Here is a tiny trained network, its code and every weight. The questions are about switching its units off for an input and a target symbol, where a switched-off unit gives its printed mean instead of its output.

import numpy as np


def w(rows, s, z=0):
    codes = np.array(rows[::2]) - 128.0
    scale = np.full(codes.shape[1], s)
    scale[-1] = z or s
    return codes * scale


def norm(h):
    return h / np.sqrt((h * h).mean(-1, keepdims=True) + 1e-5)


def f(y):
    return np.maximum(y, 0)


def softmax(a):
    e = np.exp(a - a.max(-1, keepdims=True))
    return e / e.sum(-1, keepdims=True)


def log_softmax(a):
    a = a - a.max(-1, keepdims=True)
    return a - np.log(np.exp(a).sum(-1, keepdims=True))


def net(x, mask):
    ids = ['ΘΛΣΨΩβγζημξπτφ'.index(c) for c in x.split()]
    T = len(ids)
    res = E[ids] + P[:T]
    u = 0
    for l in range(2):
        q, k, v = (norm(res) @ M[l].T for M in (Q, K, V))
        z = softmax(np.where(np.tri(T) > 0, q @ k.T / 3**0.5, -1e9)) @ v
        res = res + np.where(mask[u], z, O[l][:, -1]) @ O[l][:, :-1]
        u += 1
        y = f(norm(res) @ A[l][:, :-1].T + A[l][:, -1])
        res = res + np.where(mask[u : u + 12], y, B[l][:, -1]) @ B[l][:, :-1]
        u += 12
    return log_softmax(norm(res)[-1] @ U[:, :-1].T + U[:, -1])


Q, K, V, O, A, B = {}, {}, {}, {}, {}, {}
E = w([
[61,140,120,173,112,96],'Θ',
[94,146,120,211,138,99],'Λ',
[132,172,114,44,222,150],'Σ',
[80,172,158,51,166,150],'Ψ',
[82,127,153,103,223,133],'Ω',
[150,174,137,82,138,128],'β',
[94,24,135,139,158,94],'γ',
[177,167,152,127,147,189],'ζ',
[152,134,144,204,116,179],'η',
[176,129,152,103,122,181],'μ',
[113,89,109,3,156,77],'ξ',
[89,122,184,88,130,179],'π',
[168,197,100,133,75,98],'τ',
[171,110,137,135,68,131],'φ',
],0.024)
P = w([
[68,177,7,111,105,150],'0',
[114,155,50,136,131,158],'1',
[131,145,70,141,135,153],'2',
[126,145,97,143,133,145],'3',
[125,149,120,142,129,139],'4',
[132,149,135,137,133,130],'5',
[141,144,152,132,141,120],'6',
[145,148,162,127,143,113],'7',
[152,139,175,123,149,104],'8',
],0.017)
Q[0] = w([
[91,177,250,101,180,73],'L0H1',
[118,149,195,191,3,81],'L0H1',
[147,142,105,60,125,66],'L0H1',
],0.016)
K[0] = w([
[133,131,197,156,184,120],'L0H1',
[189,108,249,137,93,76],'L0H1',
[127,161,85,112,135,71],'L0H1',
],0.021)
V[0] = w([
[160,12,103,124,84,87],'L0H1',
[94,141,85,115,193,73],'L0H1',
[147,185,90,175,139,9],'L0H1',
],0.012)
O[0] = w([
[85,226,33,42,161,2,2],'L0H1',
[50,185,224,220,186,156,197],'L0H1',
[31,215,184,128,10,86,169],'L0H1',
],0.0075,0.0072)
A[0] = w([
[56,61,88,117,74,145,84],'L0N1',
[78,45,110,125,141,102,23],'L0N2',
[176,135,82,167,144,71,5],'L0N3',
[172,160,204,106,160,110,10],'L0N4',
[136,103,144,183,104,133,7],'L0N5',
[102,166,154,147,190,85,44],'L0N6',
[148,164,86,123,107,191,144],'L0N7',
[134,116,112,58,229,150,67],'L0N8',
[38,66,139,46,97,174,30],'L0N9',
[118,179,169,5,150,206,168],'L0N10',
[48,87,190,44,185,140,62],'L0N11',
[118,64,80,128,82,92,140],'L0N12',
],0.018,0.003)
B[0] = w([
[177,137,119,169,141,131,170],'L0N1',
[126,130,73,124,50,236,158],'L0N2',
[185,147,68,124,79,170,178],'L0N3',
[201,177,116,113,112,132,187],'L0N4',
[134,108,101,142,41,165,208],'L0N5',
[120,102,150,163,198,43,219],'L0N6',
[95,135,72,136,117,73,194],'L0N7',
[74,181,204,140,127,130,183],'L0N8',
[100,217,148,96,179,85,168],'L0N9',
[190,211,156,142,170,220,242],'L0N10',
[56,3,100,88,74,118,254],'L0N11',
[91,120,105,129,165,52,182],'L0N12',
],0.026,0.0077)
Q[1] = w([
[174,68,133,80,108,138],'L1H1',
[71,148,140,9,183,180],'L1H1',
[94,166,28,81,201,202],'L1H1',
],0.012)
K[1] = w([
[134,109,85,145,125,195],'L1H1',
[25,122,13,255,244,194],'L1H1',
[37,197,16,196,143,181],'L1H1',
],0.011)
V[1] = w([
[150,49,116,96,200,174],'L1H1',
[159,174,88,119,149,163],'L1H1',
[182,97,113,252,198,157],'L1H1',
],0.022)
O[1] = w([
[132,216,77,224,226,115,1],'L1H1',
[110,139,193,81,158,181,117],'L1H1',
[225,86,246,106,221,10,233],'L1H1',
],0.012,0.0093)
A[1] = w([
[197,90,100,195,161,115,95],'L1N1',
[116,98,167,215,131,167,76],'L1N2',
[166,65,132,87,169,131,203],'L1N3',
[203,97,45,93,159,153,39],'L1N4',
[150,87,72,65,176,195,200],'L1N5',
[2,81,146,36,151,171,159],'L1N6',
[139,134,94,136,79,86,3],'L1N7',
[92,119,117,155,213,175,139],'L1N8',
[194,93,60,179,117,99,129],'L1N9',
[57,67,115,179,127,118,68],'L1N10',
[132,208,48,48,137,99,97],'L1N11',
[178,215,144,178,95,97,50],'L1N12',
],0.022,0.0062)
B[1] = w([
[36,66,149,148,117,135,194],'L1N1',
[148,102,120,25,207,119,229],'L1N2',
[122,169,90,180,104,131,231],'L1N3',
[127,222,46,56,151,139,184],'L1N4',
[57,131,175,168,199,109,192],'L1N5',
[254,215,176,107,181,195,255],'L1N6',
[157,61,148,170,99,65,178],'L1N7',
[163,88,126,173,70,49,195],'L1N8',
[239,137,131,147,150,150,229],'L1N9',
[47,168,113,131,67,157,228],'L1N10',
[62,25,79,44,116,19,194],'L1N11',
[100,144,90,105,87,234,171],'L1N12',
],0.031,0.011)
U = w([
[48,156,156,223,177,101,255],'Θ',
[72,223,59,194,61,134,159],'Λ',
[218,218,194,116,188,79,103],'Σ',
[144,157,63,76,125,76,232],'Ψ',
[132,95,88,158,239,173,81],'Ω',
[91,111,209,149,40,112,184],'β',
[129,221,51,212,182,133,125],'γ',
[167,42,155,132,154,178,85],'ζ',
[222,108,103,211,75,143,110],'η',
[66,58,111,171,118,224,106],'μ',
[56,149,174,60,137,138,80],'ξ',
[57,173,108,56,139,157,86],'π',
[106,100,249,81,218,112,65],'τ',
[172,165,132,74,8,177,58],'φ',
],0.016,0.0077)

Each question gives the input, a string of symbols that net reads in full, and the target symbol t.
The units are the heads (3 rows each of Q, K, V and O) and the neurons (one row each of A and B). Each row of codes is followed by its name. A weight is (code - 128) times the scale printed after its matrix; where a second scale follows, it is the last column's (O, A, B and U).
mask holds one flag per unit, layer by layer, with each layer's heads first. A switched-off unit (its flag False) gives its mean, the last column of its rows in O or B, instead of its output. The means were averaged over made-up inputs and are rounded, as every weight is.
A unit's drop is (log p(t) with every unit on - log p(t) with that unit switched off) / (log p(t) with every unit on - log p(t) with every unit switched off).
The circuit of an input: a set's keep is (log p(t) with only the set's units on - log p(t) with every unit switched off) / (log p(t) with every unit on - log p(t) with every unit switched off). Starting from the 12 units with the biggest drops (on a tie, the unit counted first), units are removed one at a time, each time the one whose removal leaves the highest keep (on an exact tie, the one counted first), for as long as the keep stays at least 0.8.
units of the circuit, in order: the units of the circuit, biggest drop first
most important unit: the unit with the biggest drop
top k neurons: the k neurons with the biggest drops, biggest first
k most important neurons of layer l: the k neurons of layer l with the biggest drops, biggest first
input Λ Λ γ Λ, target Θ: most important unit	L0N6
input μ Ω Ω γ Λ Λ β Ω Θ, target τ: top 3 neurons	L1N2, L0N4, L0N5
input η Λ Λ τ Ω Λ, target φ: top 3 neurons	L0N5, L0N10, L1N5
input Σ Λ Ω γ φ Λ β Λ μ, target φ: units of the circuit, in order	L0N4, L1N12
input Ω Λ Λ Λ γ Λ τ Λ μ, target φ: units of the circuit, in order	L1N12, L0N4
input Ω Ω μ β, target μ: top 4 neurons	L1N12, L1N6, L1N1, L1N9
input φ Ω η Ψ η, target η: units of the circuit, in order	L0H1, L1N9, L1N6
input Λ φ β γ Λ Λ η ζ, target φ: top 3 neurons	L1N12, L0N11, L0N4
input Λ Θ γ η Ω Ω, target τ: units of the circuit, in order	L1H1, L0H1, L1N6, L0N2
input Λ Ω μ Θ, target γ: units of the circuit, in order	L0H1, L1N4, L1N5, L1N2
input Ω Σ Θ, target μ: 3 most important neurons of layer 1	L1N12, L1N1, L1N6
input π Ω ζ, target τ: 3 most important neurons of layer 1	L1N2, L1N6, L1N9
input Ω Ω μ Ψ Σ ζ Λ Ψ Λ, target π: 2 most important neurons of layer 0	L0N4, L0N10
input Ω Ω η Λ Σ Λ Λ, target ξ: 2 most important neurons of layer 1	L1N2, L1N8
input η Λ Λ Σ Θ, target ξ: top 2 neurons	L0N10, L1N2
input Σ η Λ μ η Λ Λ μ β, target φ: units of the circuit, in order	L1N12, L0H1
input Λ ξ Ω γ, target φ: top 3 neurons	L0N9, L1N6, L0N2
input γ Λ Λ φ Λ τ, target Ψ: top 2 neurons	L1N11, L0N7
input γ ζ φ η, target Ψ: units of the circuit, in order	L0H1
input η η Λ Λ μ, target γ: units of the circuit, in order	L0H1, L1N5, L1N3
input Ω Λ Λ Θ, target β: top 2 neurons	L0N10, L1N6
input Σ Λ Ω Λ τ η ζ Λ, target η: units of the circuit, in order	L0N5
input μ τ β η φ Ω Σ Λ, target μ: 2 most important neurons of layer 0	L0N4, L0N11
input η Λ φ Ω γ Λ, target Θ: top 2 neurons	L0N6, L1N1
